Below is a small trained network, with its code and all its weights. Each question gives an input and a class and asks what happens when units are switched off, that is, made to give their printed mean instead of their output.

import numpy as np


def w(rows, s, z=0):
    codes = np.array(rows[::2]) - 128.0
    scale = np.full(codes.shape[1], s)
    scale[-1] = z or s
    return codes * scale


def norm(h):
    return h / np.sqrt((h * h).mean(-1, keepdims=True) + 1e-5)


def f(y):
    return np.maximum(y, 0)


def log_softmax(a):
    a = a - a.max(-1, keepdims=True)
    return a - np.log(np.exp(a).sum(-1, keepdims=True))


def net(x, mask):
    res = np.array(x, float).reshape(1, 7) / 4 @ E
    u = 0
    for l in range(2):
        y = f(norm(res) @ A[l][:, :-1].T + A[l][:, -1])
        res = res + np.where(mask[u : u + 7], y, B[l][:, -1]) @ B[l][:, :-1]
        u += 7
    return log_softmax(norm(res)[-1] @ U[:, :-1].T + U[:, -1])


A, B = {}, {}
E = w([
[150,142,136,121,102,124,132,102,156,139,134],'x0',
[172,146,139,246,149,165,75,127,114,61,104],'x1',
[137,156,155,110,101,122,129,107,137,128,132],'x2',
[145,127,140,102,126,120,117,108,123,134,132],'x3',
[133,115,121,150,102,108,126,134,147,130,122],'x4',
[170,63,184,185,134,107,236,92,126,1,93],'x5',
[51,84,93,78,116,174,96,54,145,110,137],'x6',
],0.0064)
A[0] = w([
[89,121,137,129,101,52,167,69,133,130,140,167],'0.n0',
[27,32,164,25,106,70,211,108,144,76,149,126],'0.n1',
[184,208,183,148,136,80,3,208,98,208,155,240],'0.n2',
[109,87,192,89,123,104,237,233,131,234,164,46],'0.n3',
[58,143,125,115,91,89,88,167,113,227,187,205],'0.n4',
[51,139,72,106,125,205,33,3,148,125,146,52],'0.n5',
[178,97,183,120,97,112,174,157,101,28,106,248],'0.n6',
],0.0047,0.0015)
B[0] = w([
[153,70,53,167,175,113,3,179,155,127,96,175],'0.n0',
[192,222,103,62,140,210,143,231,167,114,77,241],'0.n1',
[138,142,130,105,219,206,84,176,149,142,72,254],'0.n2',
[86,59,179,115,109,79,175,47,106,191,191,211],'0.n3',
[186,123,198,179,79,142,199,72,104,2,193,240],'0.n4',
[49,166,116,226,78,84,70,120,65,71,80,230],'0.n5',
[108,147,108,55,90,96,187,105,99,193,145,241],'0.n6',
],0.0076,0.0057)
A[1] = w([
[87,141,82,125,56,164,101,76,87,14,165,129],'1.n0',
[131,69,186,115,149,180,101,121,172,171,255,10],'1.n1',
[91,72,75,148,148,129,163,88,122,129,170,27],'1.n2',
[184,145,169,122,157,79,174,120,74,126,152,173],'1.n3',
[91,107,150,101,173,54,114,78,105,150,115,6],'1.n4',
[87,162,142,80,80,90,129,161,81,193,189,215],'1.n5',
[147,145,128,189,113,73,112,144,134,108,145,66],'1.n6',
],0.007,0.0015)
B[1] = w([
[187,52,128,107,123,69,221,112,140,202,143,253],'1.n0',
[58,171,218,195,181,101,39,133,103,1,180,168],'1.n1',
[125,64,108,129,61,97,176,138,144,80,86,138],'1.n2',
[68,103,206,148,115,91,29,45,67,114,181,211],'1.n3',
[181,67,134,79,116,108,151,90,127,100,73,138],'1.n4',
[166,55,48,136,68,116,150,106,101,172,112,199],'1.n5',
[64,191,63,154,143,156,82,100,77,98,180,150],'1.n6',
],0.0074)
U = w([
[43,134,193,204,143,71,32,64,43,84,207,115],'0',
[162,25,95,59,88,48,233,55,111,201,141,27],'1',
[178,249,88,27,216,197,130,254,214,140,19,254],'2',
],0.0065,0.00073)

Each question gives the input, the list of numbers given to net, and the class t.
The units are the neurons (one row each of A and B). Each row of codes is followed by its name. A weight is (code - 128) times the scale printed after its matrix; where a second scale follows, it is the last column's (A, B and U).
mask holds one flag per neuron, layer by layer. A switched-off neuron (its flag False) gives its mean, the last column of its row in B, instead of its output. The means were averaged over made-up inputs and are rounded, as every weight is.
A unit's drop is (log p(t) with every unit on - log p(t) with that unit switched off) / (log p(t) with every unit on - log p(t) with every unit switched off).
The circuit of an input: a set's keep is (log p(t) with only the set's units on - log p(t) with every unit switched off) / (log p(t) with every unit on - log p(t) with every unit switched off). Starting from the 12 units with the biggest drops (on a tie, the unit counted first), units are removed one at a time, each time the one whose removal leaves the highest keep (on an exact tie, the one counted first), for as long as the keep stays at least 0.8.
circuit, biggest first: the units of the circuit, biggest drop first
unit that matters most: the unit with the biggest drop
top k neurons: the k neurons with the biggest drops, biggest first
top k neurons in layer l: the k neurons of layer l with the biggest drops, biggest first
drop when u is switched off: that unit's drop, to one decimal
input [8,-6,5,3,4,7,3], class 2: unit that matters most => 0.n1
input [7,-7,-8,3,0,-1,-1], class 0: top 3 neurons in layer 0 => [0.n4 0.n3 0.n6]
input [8,3,7,-1,-7,-5,-2], class 2: top 3 neurons => [0.n2 1.n3 0.n3]
input [-8,-2,1,-4,-3,-6,-7], class 0: top 2 neurons => [0.n4 0.n3]
input [2,6,3,-2,8,4,1], class 1: top 2 neurons in layer 0 => [0.n2 0.n6]
input [1,-1,-2,-8,-5,-8,8], class 1: top 2 neurons in layer 0 => [0.n4 0.n0]
input [7,1,-1,4,3,7,-4], class 0: top 2 neurons => [1.n3 1.n0]
input [7,-5,2,1,1,8,1], class 2: top 3 neurons in layer 0 => [0.n1 0.n0 0.n4]
input [-3,1,-7,-8,-6,-1,-2], class 2: top 3 neurons => [1.n3 0.n4 0.n5]
input [5,-1,5,6,2,-7,-4], class 0: top 2 neurons => [0.n4 0.n1]
input [0,6,0,1,-5,-5,0], class 2: top 2 neurons => [0.n2 1.n3]
input [8,0,-2,-3,0,-5,-4], class 0: top 3 neurons => [0.n4 0.n1 1.n1]
input [-7,-1,-5,7,3,-2,-5], class 0: top 2 neurons => [0.n3 0.n1]
input [0,3,0,-5,8,-2,-3], class 2: circuit, biggest first => [0.n2]
input [5,-6,-3,-3,3,-8,-5], class 0: top 2 neurons => [1.n1 0.n4]
input [-8,6,0,-6,3,1,5], class 1: top 2 neurons in layer 0 => [0.n2 0.n0]
input [8,-4,3,-2,0,6,1], class 2: top 2 neurons in layer 0 => [0.n1 0.n0]
input [-1,-1,-5,-5,-8,-8,7], class 1: top 2 neurons in layer 1 => [1.n0 1.n3]
input [-3,-4,7,4,-5,-6,-4], class 0: drop when 0.n6 is switched off => 0.0
input [7,-2,7,1,5,-5,-5], class 0: drop when 0.n4 is switched off => 0.2
input [8,7,4,-2,7,-6,-7], class 2: drop when 0.n2 is switched off => 0.7
input [-5,-7,4,-7,1,2,7], class 2: drop when 0.n1 is switched off => 1.1
input [7,8,0,1,8,-6,-3], class 2: top neuron => [0.n2]
